Below is a small trained network, with its code and all its weights. Each question gives an input and a class and asks what happens when units are switched off, that is, made to give their printed mean instead of their output.

import numpy as np


def w(rows, s, z=0):
    codes = np.array(rows[::2]) - 128.0
    scale = np.full(codes.shape[1], s)
    scale[-1] = z or s
    return codes * scale


def norm(h):
    return h / np.sqrt((h * h).mean(-1, keepdims=True) + 1e-5)


def f(y):
    return y / 2 * (1 + np.tanh(0.7978845608 * (y + 0.044715 * y**3)))


def log_softmax(a):
    a = a - a.max(-1, keepdims=True)
    return a - np.log(np.exp(a).sum(-1, keepdims=True))


def net(x, mask):
    res = np.array(x, float).reshape(1, 8) / 4 @ E
    u = 0
    for l in range(2):
        y = f(norm(res) @ A[l][:, :-1].T + A[l][:, -1])
        res = res + np.where(mask[u : u + 14], y, B[l][:, -1]) @ B[l][:, :-1]
        u += 14
    return log_softmax(norm(res)[-1] @ U[:, :-1].T + U[:, -1])


A, B = {}, {}
E = w([
[130,131,132,128],'x0',
[143,122,141,121],'x1',
[50,73,255,191],'x2',
[137,125,138,123],'x3',
[124,131,125,129],'x4',
[51,182,168,2],'x5',
[129,131,130,128],'x6',
[131,129,133,127],'x7',
],0.0049)
A[0] = w([
[99,131,135,117,94],'0.n0',
[162,117,139,122,188],'0.n1',
[39,96,218,177,195],'0.n2',
[171,131,167,109,170],'0.n3',
[18,109,204,85,2],'0.n4',
[54,113,45,153,164],'0.n5',
[40,146,158,54,181],'0.n6',
[83,137,132,192,120],'0.n7',
[151,103,136,109,158],'0.n8',
[107,133,135,124,78],'0.n9',
[92,107,177,225,66],'0.n10',
[73,173,100,1,61],'0.n11',
[115,128,131,132,99],'0.n12',
[99,132,150,118,84],'0.n13',
],0.008,0.003)
B[0] = w([
[105,131,151,91,128],'0.n0',
[154,135,105,150,144],'0.n1',
[113,68,144,214,255],'0.n2',
[146,116,91,142,140],'0.n3',
[102,253,91,197,194],'0.n4',
[177,137,127,157,142],'0.n5',
[106,173,124,43,213],'0.n6',
[157,95,140,103,151],'0.n7',
[141,134,114,137,135],'0.n8',
[102,123,148,100,122],'0.n9',
[167,60,179,50,191],'0.n10',
[161,19,154,103,207],'0.n11',
[119,123,143,110,123],'0.n12',
[107,136,128,118,130],'0.n13',
],0.019,0.0065)
A[1] = w([
[139,202,180,226,103],'1.n0',
[191,66,165,66,101],'1.n1',
[232,214,103,198,100],'1.n2',
[187,138,176,14,108],'1.n3',
[140,163,81,2,67],'1.n4',
[124,177,97,126,98],'1.n5',
[244,202,80,173,106],'1.n6',
[14,238,148,174,2],'1.n7',
[209,253,25,254,76],'1.n8',
[70,181,159,186,78],'1.n9',
[16,251,150,180,18],'1.n10',
[111,145,106,138,106],'1.n11',
[25,211,143,162,13],'1.n12',
[139,142,142,111,124],'1.n13',
],0.0074,0.0022)
B[1] = w([
[156,120,74,72,182],'1.n0',
[75,172,115,143,232],'1.n1',
[127,174,143,124,192],'1.n2',
[157,149,78,96,183],'1.n3',
[155,61,46,148,169],'1.n4',
[124,95,139,135,122],'1.n5',
[141,161,171,76,199],'1.n6',
[11,143,169,110,216],'1.n7',
[149,182,141,170,253],'1.n8',
[130,121,129,42,167],'1.n9',
[3,141,169,104,226],'1.n10',
[133,114,147,104,120],'1.n11',
[47,142,173,99,191],'1.n12',
[131,127,117,127,123],'1.n13',
],0.023,0.004)
U = w([
[211,238,156,155,254],'0',
[161,15,185,222,21],'1',
[168,91,9,60,99],'2',
[9,148,169,93,138],'3',
],0.012,0.00093)

Each question gives the input, the list of numbers given to net, and the class t.
The units are the neurons (one row each of A and B). Each row of codes is followed by its name. A weight is (code - 128) times the scale printed after its matrix; where a second scale follows, it is the last column's (A, B and U).
mask holds one flag per neuron, layer by layer. A switched-off neuron (its flag False) gives its mean, the last column of its row in B, instead of its output. The means were averaged over made-up inputs and are rounded, as every weight is.
A unit's drop is (log p(t) with every unit on - log p(t) with that unit switched off) / (log p(t) with every unit on - log p(t) with every unit switched off).
The circuit of an input: a set's keep is (log p(t) with only the set's units on - log p(t) with every unit switched off) / (log p(t) with every unit on - log p(t) with every unit switched off). Starting from the 12 units with the biggest drops (on a tie, the unit counted first), units are removed one at a time, each time the one whose removal leaves the highest keep (on an exact tie, the one counted first), for as long as the keep stays at least 0.8.
units of the circuit, in order: the units of the circuit, biggest drop first
unit that matters most: the unit with the biggest drop
k most important neurons: the k neurons with the biggest drops, biggest first
top k neurons in layer l: the k neurons of layer l with the biggest drops, biggest first
drop when u is switched off: that unit's drop, to one decimal
input [1,-8,7,7,7,0,6,3], class 1: units of the circuit, in order	(0.n2)
input [6,-8,-8,5,-4,2,0,7], class 2: 2 most important neurons	(0.n2 0.n4)
input [1,5,-8,8,0,-1,-5,-3], class 0: 2 most important neurons	(0.n6 0.n10)
input [-8,3,-7,-1,1,0,6,5], class 0: 3 most important neurons	(0.n10 0.n6 0.n2)
input [-4,0,4,-4,0,0,2,8], class 1: top 2 neurons in layer 0	(0.n2 0.n10)
input [3,7,-3,-5,7,0,-4,-5], class 0: top 2 neurons in layer 0	(0.n6 0.n10)
input [6,7,1,8,-3,-8,3,0], class 1: top 2 neurons in layer 1	(1.n8 1.n3)
input [2,-1,0,5,-3,1,5,-8], class 2: 2 most important neurons	(0.n11 0.n6)
input [8,-7,7,8,2,0,2,-4], class 1: 3 most important neurons	(0.n2 0.n10 0.n7)
input [0,2,0,-3,4,-8,-7,5], class 0: top 2 neurons in layer 0	(0.n11 0.n2)
input [0,-6,-1,-7,-2,-6,3,3], class 0: 2 most important neurons	(0.n2 0.n11)
input [-4,5,1,5,7,-2,3,-7], class 1: drop when 0.n6 is switched off	0.4
input [3,-3,-5,-1,-8,0,0,-2], class 0: drop when 0.n6 is switched off	0.9
input [-4,8,-6,2,0,0,-1,5], class 0: drop when 0.n2 is switched off	0.2
input [2,-7,-1,-2,2,1,-6,1], class 2: unit that matters most	0.n2
input [-5,-6,-1,2,-4,5,-5,5], class 2: drop when 0.n11 is switched off	0.5
